Below are the code and all the weights of a small trained network. Each question names an input and a class and asks about switching units off, where a switched-off unit gives its printed mean instead of its output.

import numpy as np


def w(rows, s, z=0):
    codes = np.array(rows[::2]) - 128.0
    scale = np.full(codes.shape[1], s)
    scale[-1] = z or s
    return codes * scale


def norm(h):
    return h / np.sqrt((h * h).mean(-1, keepdims=True) + 1e-5)


def f(y):
    return y / 2 * (1 + np.tanh(0.7978845608 * (y + 0.044715 * y**3)))


def log_softmax(a):
    a = a - a.max(-1, keepdims=True)
    return a - np.log(np.exp(a).sum(-1, keepdims=True))


def net(x, mask):
    res = np.array(x, float).reshape(1, 2) / 4 @ E
    u = 0
    for l in range(3):
        y = f(norm(res) @ A[l][:, :-1].T + A[l][:, -1])
        res = res + np.where(mask[u : u + 5], y, B[l][:, -1]) @ B[l][:, :-1]
        u += 5
    return log_softmax(norm(res)[-1] @ U[:, :-1].T + U[:, -1])


A, B = {}, {}
E = w([
[46,193,246,247],'x0',
[75,191,11,166],'x1',
],0.0014)
A[0] = w([
[221,7,239,108,56],'0.n0',
[217,112,74,52,2],'0.n1',
[92,228,226,237,106],'0.n2',
[180,82,40,5,91],'0.n3',
[142,124,212,248,3],'0.n4',
],0.0022,0.003)
B[0] = w([
[158,164,116,93,124],'0.n0',
[12,78,158,191,16],'0.n1',
[72,2,68,91,254],'0.n2',
[112,102,164,249,222],'0.n3',
[31,92,94,133,11],'0.n4',
],0.0038,0.00069)
A[1] = w([
[72,193,61,168,159],'1.n0',
[95,69,53,8,25],'1.n1',
[255,105,47,79,3],'1.n2',
[21,162,198,155,52],'1.n3',
[218,220,174,244,49],'1.n4',
],0.0037,0.0013)
B[1] = w([
[197,108,178,79,222],'1.n0',
[20,167,195,103,131],'1.n1',
[4,58,148,218,247],'1.n2',
[143,55,63,188,143],'1.n3',
[23,188,154,45,148],'1.n4',
],0.0033,0.0014)
A[2] = w([
[104,65,143,219,33],'2.n0',
[149,37,86,73,60],'2.n1',
[2,205,205,90,3],'2.n2',
[113,86,165,41,152],'2.n3',
[190,139,170,190,86],'2.n4',
],0.0043,0.0033)
B[2] = w([
[99,34,30,227,177],'2.n0',
[50,144,99,200,107],'2.n1',
[39,155,2,164,75],'2.n2',
[122,185,59,140,254],'2.n3',
[103,171,2,91,88],'2.n4',
],0.0056,0.00089)
U = w([
[103,1,118,214,181],'0',
[222,183,178,46,185],'1',
[1,218,47,110,5],'2',
],0.0093,0.0019)

Each question gives the input, the list of numbers given to net, and the class t.
The units are the neurons (one row each of A and B). Each row of codes is followed by its name. A weight is (code - 128) times the scale printed after its matrix; where a second scale follows, it is the last column's (A, B and U).
mask holds one flag per neuron, layer by layer. A switched-off neuron (its flag False) gives its mean, the last column of its row in B, instead of its output. The means were averaged over made-up inputs and are rounded, as every weight is.
A unit's drop is (log p(t) with every unit on - log p(t) with that unit switched off) / (log p(t) with every unit on - log p(t) with every unit switched off).
The circuit of an input: a set's keep is (log p(t) with only the set's units on - log p(t) with every unit switched off) / (log p(t) with every unit on - log p(t) with every unit switched off). Starting from the 12 units with the biggest drops (on a tie, the unit counted first), units are removed one at a time, each time the one whose removal leaves the highest keep (on an exact tie, the one counted first), for as long as the keep stays at least 0.8.
units of the circuit, in order: the units of the circuit, biggest drop first
most important unit: the unit with the biggest drop
top k neurons: the k neurons with the biggest drops, biggest first
top k neurons in layer l: the k neurons of layer l with the biggest drops, biggest first
input [-1,-1], class 2: units of the circuit, in order -> (1.n4, 2.n2, 0.n2)
input [-5,-5], class 0: units of the circuit, in order -> (2.n1)
input [-2,-1], class 2: top 2 neurons -> (0.n2, 1.n4)
input [-8,-3], class 0: top 2 neurons -> (1.n2, 0.n3)
input [-3,3], class 2: units of the circuit, in order -> (0.n2, 0.n3, 1.n4)
input [-5,5], class 0: top 2 neurons in layer 0 -> (0.n3, 0.n0)
input [4,5], class 1: units of the circuit, in order -> (1.n2, 1.n0)
input [-8,-7], class 0: units of the circuit, in order -> (1.n2, 2.n1)
input [-5,6], class 1: units of the circuit, in order -> (2.n0, 2.n2)
input [3,0], class 2: top 3 neurons in layer 0 -> (0.n3, 0.n2, 0.n1)
input [-8,6], class 0: units of the circuit, in order -> (1.n2, 0.n3, 2.n4)
input [8,7], class 0: top 2 neurons -> (0.n2, 1.n3)
input [5,-6], class 1: top 3 neurons in layer 2 -> (2.n4, 2.n3, 2.n0)
input [3,-2], class 2: top 3 neurons -> (0.n3, 0.n2, 1.n2)
input [-8,8], class 0: top 4 neurons -> (1.n2, 0.n3, 1.n4, 2.n3)
input [-6,8], class 1: top 3 neurons -> (0.n2, 2.n0, 1.n3)
input [-5,7], class 1: most important unit -> 0.n2
input [2,1], class 2: top 3 neurons -> (0.n2, 0.n3, 1.n1)
input [1,2], class 2: top 2 neurons -> (1.n1, 2.n2)
input [-2,0], class 2: most important unit -> 0.n2
input [3,-1], class 2: top 4 neurons -> (0.n3, 0.n2, 1.n1, 1.n2)
input [-2,4], class 1: top 2 neurons -> (0.n2, 1.n1)
input [6,7], class 1: top 4 neurons -> (1.n2, 0.n3, 1.n0, 0.n1)
input [-3,-3], class 2: top 4 neurons in layer 1 -> (1.n3, 1.n4, 1.n0, 1.n2)
